Facts:
(Z_242, ε, Z_302); (Z_765, ε, Z_723); (Z_586, ε, Z_245); (Z_2, ε, Z_495); (Z_920, ε, Z_257); (Z_436, ε, Z_482)
(Z_195, ε, Z_308); (Z_836, ε, Z_308); (Z_925, ε, Z_851); (Z_829, ε, Z_514); (Z_742, ε, Z_995); (Z_155, ε, Z_43)
(Z_238, ε, Z_406); (Z_282, ε, Z_919); (Z_895, ε, Z_332); (Z_851, ε, Z_514); (Z_530, ε, Z_921); (Z_200, ε, Z_536)
(Z_612, ε, Z_737); (Z_78, ε, Z_847); (Z_820, ε, Z_175); (Z_109, ε, Z_442); (Z_888, ε, Z_351); (Z_37, ε, Z_257)
(Z_331, ε, Z_567); (Z_308, ε, Z_43); (Z_287, ε, Z_435); (Z_362, ε, Z_351); (Z_246, ε, Z_919); (Z_8, ε, Z_82)
(Z_94, ε, Z_482); (Z_346, ε, Z_541); (Z_16, ε, Z_447); (Z_934, ε, Z_847); (Z_88, ε, Z_238); (Z_249, ε, Z_888)
(Z_539, ε, Z_280); (Z_537, ε, Z_514); (Z_605, ε, Z_737); (Z_493, ε, Z_786); (Z_376, Φ, Z_723); (Z_376, Φ, Z_329)
(Z_376, Φ, Z_380); (Z_376, Φ, Z_235); (Z_376, Φ, Z_607); (Z_765, Φ, Z_237); (Z_765, Φ, Z_539); (Z_765, Φ, Z_895)
(Z_2, Φ, Z_835); (Z_2, Φ, Z_186); (Z_2, Φ, Z_695); (Z_2, Φ, Z_249); (Z_2, Φ, Z_969); (Z_904, Φ, Z_570)
(Z_904, Φ, Z_245); (Z_195, Φ, Z_553); (Z_82, Φ, Z_820); (Z_82, Φ, Z_919); (Z_82, Φ, Z_156); (Z_82, Φ, Z_327)
(Z_836, Φ, Z_934); (Z_836, Φ, Z_345); (Z_291, Φ, Z_186); (Z_291, Φ, Z_470); (Z_536, Φ, Z_77); (Z_536, Φ, Z_257)
(Z_764, Φ, Z_912); (Z_764, Φ, Z_742); (Z_435, Φ, Z_666); (Z_435, Φ, Z_921); (Z_435, Φ, Z_121); (Z_435, Φ, Z_742)
(Z_979, Φ, Z_238); (Z_979, Φ, Z_835); (Z_387, Φ, Z_408); (Z_387, Φ, Z_283); (Z_549, Φ, Z_747); (Z_549, Φ, Z_109)
(Z_913, Φ, Z_723); (Z_913, Φ, Z_806); (Z_913, Φ, Z_822); (Z_913, Φ, Z_329); (Z_913, Φ, Z_485); (Z_913, Φ, Z_156)
(Z_78, Φ, Z_766); (Z_78, Φ, Z_242); (Z_78, Φ, Z_355); (Z_78, Φ, Z_651); (Z_416, Φ, Z_686); (Z_416, Φ, Z_463)
(Z_247, Φ, Z_806); (Z_247, Φ, Z_999); (Z_247, Φ, Z_441); (Z_772, Φ, Z_198); (Z_772, Φ, Z_238); (Z_772, Φ, Z_514)
(Z_772, Φ, Z_686); (Z_37, Φ, Z_200); (Z_331, Φ, Z_482); (Z_420, Φ, Z_594); (Z_847, Φ, Z_975); (Z_847, Φ, Z_121)
(Z_287, Φ, Z_408); (Z_802, Φ, Z_442); (Z_802, Φ, Z_956); (Z_802, Φ, Z_605); (Z_802, Φ, Z_24); (Z_802, Φ, Z_283)
(Z_49, Φ, Z_171); (Z_447, Φ, Z_920); (Z_447, Φ, Z_500); (Z_447, Φ, Z_257); (Z_447, Φ, Z_425); (Z_447, Φ, Z_16)
(Z_8, Φ, Z_486); (Z_8, Φ, Z_737); (Z_112, Φ, Z_822); (Z_495, Φ, Z_442); (Z_495, Φ, Z_895); (Z_295, Φ, Z_962)
(Z_295, Φ, Z_425); (Z_57, Φ, Z_567); (Z_57, Φ, Z_380); (Z_848, Φ, Z_766); (Z_848, Φ, Z_607); (Z_866, Φ, Z_345)
(Z_866, Φ, Z_235); (Z_866, Φ, Z_470); (Z_866, Φ, Z_812); (Z_537, Φ, Z_425); (Z_537, Φ, Z_976); (Z_537, Φ, Z_737)
(Z_537, Φ, Z_482); (Z_242, η, Z_88); (Z_376, η, Z_247); (Z_765, η, Z_848); (Z_586, η, Z_999); (Z_2, η, Z_295)
(Z_904, η, Z_530); (Z_195, η, Z_355); (Z_836, η, Z_24); (Z_925, η, Z_112); (Z_406, η, Z_195); (Z_536, η, Z_975)
(Z_976, η, Z_737); (Z_380, η, Z_866); (Z_742, η, Z_198); (Z_764, η, Z_549); (Z_979, η, Z_660); (Z_737, η, Z_586)
(Z_485, η, Z_420); (Z_999, η, Z_78); (Z_282, η, Z_835); (Z_387, η, Z_568); (Z_549, η, Z_94); (Z_464, η, Z_495)
(Z_235, η, Z_380); (Z_913, η, Z_235); (Z_851, η, Z_686); (Z_962, η, Z_238); (Z_283, η, Z_302); (Z_500, η, Z_49)
(Z_329, η, Z_555); (Z_612, η, Z_109); (Z_78, η, Z_836); (Z_541, η, Z_2); (Z_247, η, Z_387); (Z_835, η, Z_155)
(Z_345, η, Z_541); (Z_660, η, Z_121); (Z_772, η, Z_605); (Z_109, η, Z_329); (Z_888, η, Z_200); (Z_331, η, Z_346)
(Z_308, η, Z_242); (Z_666, η, Z_904); (Z_747, η, Z_765); (Z_802, η, Z_747); (Z_49, η, Z_962); (Z_246, η, Z_16)
(Z_806, η, Z_802); (Z_408, η, Z_920); (Z_8, η, Z_553); (Z_112, η, Z_362); (Z_495, η, Z_493); (Z_295, η, Z_629)
(Z_514, η, Z_436); (Z_16, η, Z_614); (Z_249, η, Z_367); (Z_57, η, Z_888); (Z_848, η, Z_742); (Z_539, η, Z_246)
(Z_537, η, Z_612); (Z_198, η, Z_539); (Z_956, η, Z_536); (Z_605, η, Z_408); (Z_493, η, Z_327)

Known rows:
[ 0 -3  1  0 -2 -5  1 -1 -1  0  3 -3 -2 -2 -1 -2 -4 -4 -2  3  0 -6 -2 -2
  1 -4 -5  1 -2 -1 -3 -5 -5 -3 -4 -3 -1 -1  4 -3 -2] -> Z_291
[ 5 -5 17 -9 -2  2 22 -2 -8  0 -8 -5 -2 -2 -2 -5 -6  4 -2 -1 -6  4 -4 -3
 18 -3  3  1 -3  2  3 -6 -2 -3 -4  1 -2 -4 -1 18 -4] -> Z_629
[-7  9 -6 -3 -1  5 -4 -3  9 -1  0  7  3 -2  1  4 11 -4  0 -2 -5 -6 -4  6
 -6 18  1 -2  5 -5 -3  9 11 10 -2  5 -2  8  9 -4  2] -> Z_283
[ 1  0 -6 -4 -1 -6 -3 -3 10  3  6 14  4 -2  2 22 16  3 -2 -7  6 -7  7  5
 -5  1 -7 -1  1 -4 -3 14 -5 -3  0  2 -4 20  0 -5 -2] -> Z_8
[20 -5 14 -9 11  3  5 -3 -6  0 -7 -4 -1 -2 -2 -3 -4 15 -2 -3 -4  2  2 -2
 11 -3  8 -2 -4  6  0 -5  0 -3 -4 -1 -3 -3 -5  4 -4] -> Z_920
[-6 -2 -7 15 -1  6 -4 -2 -8 -1  2  1  5  2 -2 -4 -1 -5 -2  6  5 -6  5 -1
 -6 -4  3 -2  0 -3  0 -2  1  8 -1 -2  3 -3 -3 -4  3] -> Z_686
[-4 12 -7  3 -1  4 -4 -2 -2  0  2  5 11 -2 -2  9 19  3 -2 -5 -2 -7  3  4
 -6  2 -3 -2 -2 -5 -3 20  3  5  1  3 -3 14  2 -4 -2] -> Z_500
[-7 -4 -4 10 -2 -2 -3 -3 12 -1 10 15 -2 -3  4 -4 -4 -5  4  9 -4 -6 -3 -2
 -5 -3 -6 -3  7 -3  3 -6  3  4 -3 -4  1 -1 10 -5 -3] -> Z_802
[ 3 -4 -7  5  3 -5 -3 -3  2  0  4 12 -1 -1 -1  8  0 -5 -2  1 13 -2 11  1
 -6 -3  2 -1  2 -1  1 -5 -5 -1  0 -4 -3  0 -3 -5  7] -> Z_612
[ 3 -4  7 26 -3  5 -4 -4 21 -1 -4  8  6 13 -1 -2 -5 -6 16 -3  5  4 29  2
 -2 -2 22  6 -1 -5 14  1  5 -5 16  2 -4 -4 -5 -5 14] -> Z_888
[-3 -3 -2  0 -3 -6 -2 -2  8  3 -7 -3 -2 12 12 13 -5 -6  2  0 29 -6 30 -2
 -6 -7 -7  6 14 17 12  8 -7 -3  4  8 -3 -4 -3 -5  3] -> Z_195
[-7  9 -6 -4 -1  6 -4 -2  8  0 -1  7  3 -3  0  4 12 -4  0 -2 -5 -6 -4  7
 -6 18  1 -2  5 -5 -3 10 11 10 -2  5 -2  8  8 -4  2] -> Z_956
[ 8 -3 -5 -8  6 -3 -3 -3 -7  0 -4 -3 -2  1 -2  5 -1 -1 -2 -4  5  0  3  7
 -5  1  7 -1 -3  1 -3 -2 -1 -2 -2  3 -3 -2 -4 -4  8] -> Z_934
[10 -4  0 -3  8  0 -4  5  1 -1  5 -3 -1  0 -2 -4 -4  6 -2 -2  4  9 -4  1
  3 -3  6  3 -3  9 -4 -5 -1 -3  6 -3  3 -4 -4 -4 -2] -> Z_109
[-1  2 -3  0 -1  4 -3  2 -8 -1 -3 -3 -1 -1 -2 -4 -2 -3 -2  1 -3 -5 -3 -1
 -5 -3  3 -2 -3 -3 -3  0  2  2 -2  0  1 -4 -3  1  1] -> Z_186
[-2 -4 -7  7 -1 -5 -3 -3  2 -1  2 10  1  1 -1  2 -3 -5  0  1 10 -2  8 -1
 -6 -3 -1 -1  2 -3  3 -5 -5 -2  1 -2 -3 -2 -3 -5  3] -> Z_346
[12 -5 20 -8 -2 -1 16 -2  0 -1  1 -4 -2 -2 -1 -4 -4 11 -2  4 -4 -6 -3 -3
 21 -4 -5 -1 -3  4 -2 -5 -4 -3 -4 -4  1 -3 -2  5 -5] -> Z_295
[-6 -4 -6 16 -2 -4 -3 -3  2 -1 12  8 -1 -2 -1 -2 -1 -5 -2  6  5 -6  2 -2
 -5 -4 -5  5  2 -3 -3 -5 -5 -3 -3 -4  1  1  3 -4 -1] -> Z_549
[-1  2 -3  0 -1  4 -3  2 -8  0 -3 -4 -1 -1 -2 -4 -2 -4 -2  1 -3 -5 -3 -2
 -5 -3  3 -2 -3 -3 -3  0  2  1 -2  0  1 -4 -3  1  1] -> Z_463

Rows:
No name comes twice in this set of rows, the named rows included.
[ 1 -3 -7 13  4  7 -3 -3 -8  0  8 10  5 -1 -2  0  7 -4 -2  3  9 -6 11 -1
 -6 -4  1 -3 -3 -3  3 -5  4 11 -1 -4 -2  2 -3 -4  0]  Z_737
[-4  2 -7 -2 -1 -6 -4 -2  7  0 -1  6  4  0  5 13 11 -4 -2 -8  0 -6 -3  5
 -6 16 -7 -2  7 -4 -3 16 -5 -3  4 11 -3 14 -3 -4  3]  Z_925
[  3  -5  -6 -11  21  -6   2  27  -8  -1  -8  -4  14  11  -2  -4  -7  14
  -1   2  -4   5  -5  -1  11  -3   1  18  -4  -4   2   2  -5  -5  -4  11
  11  -4  -5  -5  -4]  Z_238
[-8  0 -2 -9 -4  8 -6 -2 21 11 -5 -4 14  4 11 18 17 -5  8 -8  4 -6  8  9
 -6 -4 -7 11  8 12  6 19 -6  0  1 23 -4  8 -3 -6 -4]  Z_308
[-1 -4  4 -8 -1 -6 -2 -3 15  0  4  7 -2 -3  4  1 -4 -4  4 -2 -4  1 -4  0
  3  7 -3 -2  2 -3  2 -6  0 -3 -4 -4 -3  0  1 -5 -2]  Z_287
[ 1  6 -6  1 -2 -1 -4 -3  7  0 -7  1  9  6 -1 15  8 -3  2 -7  2 -6 12 13
 -6 13 12  4  1 -5 -3 24  2 -3  8 14 -3  7 -4 -5 13]  Z_249
[ 3 -3 -5 -7  2 -2 -3 -2 -7  0 -5 -3  0  4 -2  0 -4 -3 -1 -5  2  0  0  4
 -5  0  6  0 -3 -2 -1  1 -1 -2  0  5 -3 -3 -4 -4  4]  Z_820
[ 9 -6 21 -9 -1 -5 13 -3 14 -1 -4 -3 -2 -3  5 -4 -5  4  0  2 -5  6 -4 -2
 20  4  1 -1 -2  2  1 -6  0 -3 -4 -2 -3 -4 -3 -4 -4]  Z_765
[-3 -3 -1 -8  5  2 -3 -2  5 -1 -3  2 -2 -1 -1 -4 -4 -4  4 -4 -5  6 -4  7
 -4 12  6 -2 -2 -3  4 -5  8  2 -3  2 -2 -3 -3 -4  1]  Z_895
[ 9 -5 17 -9 -1  3 13  0 -2 -1 -7 -4 -2 -2 -1 -5 -5  8 -2  5 -5  0 -3 -3
 15 -3  2  0 -3  3 -3 -5 -1 -3 -4 -3  3 -4 -3  7 -4]  Z_568
[ 1  7 -6 14 -1 -6 -1  3 -8  0 -8 -3 -2 11  1  1 -4 -5 -2 10 19 -6 23 -2
 -6 -6 -3 -2  9 -1  5 11 -5  4  6  1  0 -4 -1 -4  9]  Z_553
[ -3  -5   3 -11  -1  -1  14  -3  -6   0  -9  -5  -3   9  -2  -5  -6  14
  -2  -8  -6  38  -2  -2   7   0   5   1  -5  -2  15  -7  -5  -4  -2   3
  -3  -4  -3  15  -4]  Z_742
[ 3  3 -7 -8  0 -6 -3 -3  7  1 -1  9 -1 -2 -1 23 14  2 -3 -7  6 -6  6 11
 -6 10  0  0  4 -4 -4 12 -5 -3  1  5 -3 15 -3 -4  9]  Z_282
[ 0 -4 12 -8 -2  3 -4  4 13 -1  4 -4 -2  1  7 -4 -4 -2  6 -5  6  5 -4 -1
  6 -5 -5  3 -2 22  0 -5 -5 -2  4  0 -2 -4 -4 -5 -4]  Z_155

Now the same nodes, written a new way:
Known rows:
[-10  -4   5  11  -8   4 -11  -6  -3  -5  -2  -8  -3  -4] -> Z_895
[  9  -5   9  -3   1  -3  -4   7  -7   4  -4   0 -11   0] -> Z_464
[-3 -1  1  2  1  0 10  6  3  0  1  5  2  6] -> Z_812
[-15  -1   1  -7  -2   1   3 -14  -4   9   6  -4   6  -2] -> Z_962
[-10  -5  -6   4  -4  18  -2  -3   8   4  11  10   8   8] -> Z_238
[ 2 -5  7 -6  3  1  4 -5 -7  6  5 -6  6  3] -> Z_482
[-1 -1  3  0  0  4  0 -1  0  1  1 -1  0  0] -> Z_171
[ 3 -1  6 -1  3  0 -6  5  7  4  9 -2  4 -4] -> Z_786
[  7   6  -5   5   5  -7 -15   7  -2  -8   2 -12  -4 -12] -> Z_802
[-20   5  -1  -1  -6   7   1  -6   1   2   4  -1   1  -2] -> Z_109
[-17   6  -3  -1  -4   3  -2  -8   3   4   2   0   0  -4] -> Z_88
[-3 -2 -2  5  4  7  5 11  1  7 10 -5 -5  8] -> Z_686
[-1 -2  2  0 -1  4 -1  0 -1 -1  1 -2  1 -1] -> Z_570
[ 1 -1  0  0  0  0 -2  1  1  0  1 -2  0  0] -> Z_595
[ 0  2 -8  1  2 -4 -1  7  6  5  0  7 -1  7] -> Z_291
[  4  -9   2  -6   0   1   4  -5 -11   4   1  -5   6   4] -> Z_257
[ 12   3   3  -4   1 -21   3  12  -3  -1  -8   7  -9   4] -> Z_376
[ -1  -5   8   6  -2   8 -11   6   0 -10   4  -7   5  -7] -> Z_442
[ 3 -9 14  0  5  3 -6 15 -1 12  5  3 -9 12] -> Z_514

Rows:
No name comes twice in this set of rows, the named rows included.
[ 1  1  6  0  3 -6  8  6  0 -5  2  3  7  2]  Z_919
[  9  -1   5  -4   1 -17   2  12  -4  -1  -7   6  -9   3]  Z_57
[ -3  -9   0   5  -5  -9 -10   0   0   1   3  -5   6   2]  Z_332
[-3  4  3  0  2  2 -5 -7  1  3  1  0 -6  1]  Z_829
[  6  -7  12  -2   0   2  -5   7 -10   2  -3  -2 -10   0]  Z_666
[-14   7 -15  -3   0   0  -2  -1   8   9   0   8  -3   2]  Z_2
[-2 -2  3  5  0  7 -8 -1 -2 -8 -2 -4  0 -8]  Z_237
[  3   7  -4   1   5 -15   9   9   0  -4   3  -2  -1   2]  Z_112
[ -6  -4   6   6  -3 -11   3   5   5   1   5  -2   8   7]  Z_567
[-3  5 -2  4  0 -5 12  3 -5 -2  2 -5 -5  4]  Z_242
[ -2  -2  -5  -6  -6   8   5 -25 -11   0  -1   5   6   2]  Z_920
[  4  -1  -7  -9  -3  -1  -5 -19  -3   4   6   4  12  -6]  Z_295

